Below are the code and all the weights of a small trained network. Each question names an input and a class and asks about switching units off, where a switched-off unit gives its printed mean instead of its output.

import numpy as np


def w(rows, s, z=0):
    codes = np.array(rows[::2]) - 128.0
    scale = np.full(codes.shape[1], s)
    scale[-1] = z or s
    return codes * scale


def norm(h):
    return h / np.sqrt((h * h).mean(-1, keepdims=True) + 1e-5)


def f(y):
    return y / 2 * (1 + np.tanh(0.7978845608 * (y + 0.044715 * y**3)))


def log_softmax(a):
    a = a - a.max(-1, keepdims=True)
    return a - np.log(np.exp(a).sum(-1, keepdims=True))


def net(x, mask):
    res = np.array(x, float).reshape(1, 7) / 4 @ E
    u = 0
    for l in range(3):
        y = f(norm(res) @ A[l][:, :-1].T + A[l][:, -1])
        res = res + np.where(mask[u : u + 9], y, B[l][:, -1]) @ B[l][:, :-1]
        u += 9
    return log_softmax(norm(res)[-1] @ U[:, :-1].T + U[:, -1])


A, B = {}, {}
E = w([
[196,179,60,253,14],'x0',
[127,130,127,132,131],'x1',
[102,20,186,229,100],'x2',
[4,173,107,91,65],'x3',
[126,130,129,132,131],'x4',
[128,128,127,128,127],'x5',
[127,128,126,130,131],'x6',
],0.0062)
A[0] = w([
[150,157,68,207,117,5],'0.n1',
[132,205,45,27,173,110],'0.n2',
[253,145,204,151,186,118],'0.n3',
[146,204,96,91,109,40],'0.n4',
[101,24,204,157,132,68],'0.n5',
[101,132,101,106,69,120],'0.n6',
[210,136,154,119,153,14],'0.n7',
[60,39,98,201,116,113],'0.n8',
[159,95,128,230,223,171],'0.n9',
],0.007,0.0025)
B[0] = w([
[142,80,133,180,147,169],'0.n1',
[155,153,254,141,92,253],'0.n2',
[104,52,5,16,126,253],'0.n3',
[153,131,136,158,101,152],'0.n4',
[158,154,213,171,88,238],'0.n5',
[89,92,94,139,131,152],'0.n6',
[145,113,92,80,94,141],'0.n7',
[146,179,195,67,95,223],'0.n8',
[150,85,140,28,61,253],'0.n9',
],0.007,0.0032)
A[1] = w([
[102,222,54,133,206,140],'1.n1',
[201,43,150,105,66,247],'1.n2',
[239,255,89,65,189,18],'1.n3',
[22,134,219,55,150,58],'1.n4',
[118,123,94,39,83,173],'1.n5',
[136,152,138,164,153,34],'1.n6',
[125,155,65,187,28,91],'1.n7',
[35,242,120,95,90,132],'1.n8',
[128,86,177,210,137,166],'1.n9',
],0.008,0.0015)
B[1] = w([
[122,107,177,151,49,127],'1.n1',
[70,200,148,109,142,253],'1.n2',
[93,102,255,127,66,173],'1.n3',
[132,166,71,179,157,254],'1.n4',
[109,122,97,206,127,181],'1.n5',
[141,146,126,107,121,112],'1.n6',
[134,153,97,112,223,202],'1.n7',
[120,10,117,115,95,206],'1.n8',
[111,156,157,69,90,159],'1.n9',
],0.0095,0.0057)
A[2] = w([
[123,149,145,128,244,30],'2.n1',
[154,173,95,184,88,181],'2.n2',
[57,106,151,118,155,110],'2.n3',
[115,169,132,129,226,13],'2.n4',
[224,107,119,47,147,25],'2.n5',
[145,247,86,147,180,147],'2.n6',
[112,88,97,83,129,129],'2.n7',
[167,146,150,64,169,253],'2.n8',
[91,140,183,115,127,135],'2.n9',
],0.012,0.002)
B[2] = w([
[181,214,108,148,193,215],'2.n1',
[187,147,137,76,230,194],'2.n2',
[215,147,58,106,139,234],'2.n3',
[207,219,73,112,198,205],'2.n4',
[2,81,67,152,71,199],'2.n5',
[153,150,101,136,230,253],'2.n6',
[124,119,134,203,115,189],'2.n7',
[113,126,73,208,99,234],'2.n8',
[174,122,196,115,121,249],'2.n9',
],0.0086,0.0043)
U = w([
[182,206,64,142,246,253],'0',
[127,152,228,113,79,94],'1',
[41,78,19,169,96,17],'2',
],0.014,0.0011)

Each question gives the input, the list of numbers given to net, and the class t.
The units are the neurons (one row each of A and B). Each row of codes is followed by its name. A weight is (code - 128) times the scale printed after its matrix; where a second scale follows, it is the last column's (A, B and U).
mask holds one flag per neuron, layer by layer. A switched-off neuron (its flag False) gives its mean, the last column of its row in B, instead of its output. The means were averaged over made-up inputs and are rounded, as every weight is.
A unit's drop is (log p(t) with every unit on - log p(t) with that unit switched off) / (log p(t) with every unit on - log p(t) with every unit switched off).
The circuit of an input: a set's keep is (log p(t) with only the set's units on - log p(t) with every unit switched off) / (log p(t) with every unit on - log p(t) with every unit switched off). Starting from the 12 units with the biggest drops (on a tie, the unit counted first), units are removed one at a time, each time the one whose removal leaves the highest keep (on an exact tie, the one counted first), for as long as the keep stays at least 0.8.
units of the circuit, in order: the units of the circuit, biggest drop first
most important unit: the unit with the biggest drop
k most important neurons: the k neurons with the biggest drops, biggest first
k most important neurons of layer l: the k neurons of layer l with the biggest drops, biggest first
drop when u is switched off: that unit's drop, to one decimal
input [7,-7,8,5,6,-1,5], class 1: 2 most important neurons => [1.n4 0.n8]
input [8,-1,1,8,2,-2,2], class 0: 3 most important neurons of layer 2 => [2.n2 2.n5 2.n8]
input [1,-6,-7,7,-4,-6,3], class 1: most important unit => 0.n2
input [-5,7,1,-7,1,8,-6], class 2: 2 most important neurons => [0.n3 2.n5]
input [-7,6,0,8,0,-1,5], class 2: 4 most important neurons of layer 1 => [1.n8 1.n7 1.n2 1.n1]
input [4,6,5,1,-2,-5,-5], class 1: 3 most important neurons of layer 1 => [1.n4 1.n9 1.n5]
input [6,6,3,-7,-2,-1,-3], class 2: 2 most important neurons of layer 1 => [1.n4 1.n5]
input [1,3,6,-6,-8,6,3], class 1: 2 most important neurons => [1.n2 0.n5]
input [3,3,-3,-4,2,0,2], class 2: 3 most important neurons => [0.n3 1.n4 0.n5]
input [1,-7,6,-7,-6,3,-8], class 2: 2 most important neurons => [0.n3 1.n3]
input [-5,4,-6,-8,2,-4,3], class 2: 2 most important neurons => [0.n3 2.n5]
input [-6,-2,7,-6,7,0,-2], class 1: 2 most important neurons of layer 0 => [0.n5 0.n9]
input [-7,-7,4,7,-5,0,-1], class 0: 2 most important neurons of layer 2 => [2.n3 2.n5]
input [-1,-8,-7,-3,6,1,-3], class 1: units of the circuit, in order => [1.n3]
input [5,7,5,-7,-1,8,0], class 2: 2 most important neurons => [1.n4 0.n9]
input [2,2,0,4,-2,-8,0], class 2: drop when 1.n8 is switched off => 2.5
input [3,8,-7,-5,0,-3,0], class 1: drop when 1.n3 is switched off => 1.3
input [-4,-1,1,-6,0,7,-4], class 2: drop when 0.n3 is switched off => 0.4
